Here is a tiny trained network, its code and every weight. The questions are about switching its units off for an input and a class, where a switched-off unit gives its printed mean instead of its output.

import numpy as np


def w(rows, s, z=0):
    codes = np.array(rows[::2]) - 128.0
    scale = np.full(codes.shape[1], s)
    scale[-1] = z or s
    return codes * scale


def f(y):
    return y / 2 * (1 + np.tanh(0.7978845608 * (y + 0.044715 * y**3)))


def log_softmax(a):
    a = a - a.max(-1, keepdims=True)
    return a - np.log(np.exp(a).sum(-1, keepdims=True))


def net(x, mask):
    res = np.array(x, float).reshape(1, 6) / 4 @ E
    y = f(res @ A[0][:, :-1].T + A[0][:, -1])
    res = res + np.where(mask, y, B[0][:, -1]) @ B[0][:, :-1]
    return log_softmax(res[-1] @ U[:, :-1].T + U[:, -1])


A, B = {}, {}
E = w([
[151,194,76,76,122,97,247,184],'x0',
[170,86,59,145,139,65,52,224],'x1',
[171,147,38,190,75,254,116,141],'x2',
[181,185,84,48,102,94,72,41],'x3',
[127,128,129,127,127,129,129,129],'x4',
[129,130,130,125,128,131,126,132],'x5',
],0.0099)
A[0] = w([
[145,167,80,118,110,120,186,136,108],'N1',
[146,164,69,109,108,126,183,153,103],'N2',
[170,179,61,59,111,123,79,50,41],'N3',
[133,139,97,105,130,112,178,155,100],'N4',
[113,141,134,121,117,161,151,80,85],'N5',
[143,158,129,144,160,133,121,125,119],'N6',
[119,104,145,181,116,164,24,76,93],'N7',
[155,147,34,164,97,248,108,124,69],'N8',
[121,126,132,115,135,148,122,121,2],'N9',
[151,128,99,129,143,127,106,160,90],'N10',
[114,117,177,91,138,43,116,120,40],'N11',
[113,158,148,121,118,200,183,50,81],'N12',
[143,125,52,128,121,99,57,196,82],'N13',
[111,107,147,186,134,175,176,195,65],'N14',
],0.017,0.006)
B[0] = w([
[109,107,118,84,161,198,116,110,198],'N1',
[129,101,62,51,123,168,139,112,202],'N2',
[19,47,155,191,94,123,132,203,242],'N3',
[122,112,128,95,140,178,74,66,179],'N4',
[190,132,114,154,156,119,136,146,176],'N5',
[130,116,133,123,147,118,118,135,129],'N6',
[115,90,57,32,146,230,131,107,224],'N7',
[103,191,193,78,146,4,147,93,251],'N8',
[137,110,116,142,149,128,139,111,123],'N9',
[156,153,125,154,127,133,137,153,154],'N10',
[121,192,152,92,128,47,152,108,203],'N11',
[234,170,117,205,118,139,106,131,231],'N12',
[238,165,132,220,130,156,123,113,206],'N13',
[48,60,135,171,91,120,121,186,203],'N14',
],0.019,0.018)
U = w([
[62,245,223,71,194,68,127,49,252],'0',
[78,152,111,44,204,248,74,56,30],'1',
[2,116,192,206,134,161,90,176,208],'2',
[199,217,161,217,183,187,88,108,36],'3',
],0.0082,0.0024)

Each question gives the input, the list of numbers given to net, and the class t.
The units are the neurons (one row each of A and B). Each row of codes is followed by its name. A weight is (code - 128) times the scale printed after its matrix; where a second scale follows, it is the last column's (A, B and U).
mask holds one flag per neuron, in row order. A switched-off neuron (its flag False) gives its mean, the last column of its row in B, instead of its output. The means were averaged over made-up inputs and are rounded, as every weight is.
A unit's drop is (log p(t) with every unit on - log p(t) with that unit switched off) / (log p(t) with every unit on - log p(t) with every unit switched off).
The circuit of an input: a set's keep is (log p(t) with only the set's units on - log p(t) with every unit switched off) / (log p(t) with every unit on - log p(t) with every unit switched off). Starting from the 12 units with the biggest drops (on a tie, the unit counted first), units are removed one at a time, each time the one whose removal leaves the highest keep (on an exact tie, the one counted first), for as long as the keep stays at least 0.8.
circuit, biggest first: the units of the circuit, biggest drop first
unit that matters most: the unit with the biggest drop
k most important neurons: the k neurons with the biggest drops, biggest first
drop of u: that unit's drop, to one decimal
input [-4,-6,1,0,-2,2], class 3: unit that matters most : N12
input [0,7,5,7,-1,6], class 2: 3 most important neurons : N3, N12, N5
input [-7,-1,-7,-3,-6,4], class 0: 4 most important neurons : N11, N2, N1, N4
input [6,1,-5,1,2,6], class 1: 4 most important neurons : N8, N4, N2, N1
input [1,-6,-4,3,-2,5], class 3: 2 most important neurons : N8, N12
input [-5,-3,-2,6,7,-1], class 2: 4 most important neurons : N3, N2, N1, N4
input [3,1,4,5,7,2], class 2: 2 most important neurons : N3, N11
input [0,5,7,-7,-7,4], class 0: 2 most important neurons : N8, N3
input [8,-2,-7,-7,6,-6], class 1: 2 most important neurons : N8, N3
input [-6,-5,-2,-6,5,-7], class 1: 2 most important neurons : N3, N7
input [0,6,-3,5,3,0], class 3: 2 most important neurons : N13, N14
input [-7,-8,-7,-6,0,-1], class 3: 4 most important neurons : N8, N12, N3, N2
input [6,3,5,8,0,-5], class 2: 2 most important neurons : N3, N7
input [-6,7,3,6,8,-8], class 3: circuit, biggest first : N13
input [6,8,0,0,-6,4], class 3: 2 most important neurons : N13, N7
input [8,-1,2,-8,5,-6], class 1: 4 most important neurons : N3, N2, N4, N1
input [-4,1,2,5,0,-4], class 2: 4 most important neurons : N3, N2, N1, N4
input [8,-8,0,1,-6,7], class 1: drop of N4 : 1.1
input [3,8,3,3,5,-3], class 3: drop of N13 : 8.0
input [8,6,7,-3,-7,-2], class 1: unit that matters most : N2
input [2,-6,-4,-4,-2,-6], class 3: drop of N8 : 0.7
input [4,2,8,-4,6,-7], class 0: drop of N8 : 2.5
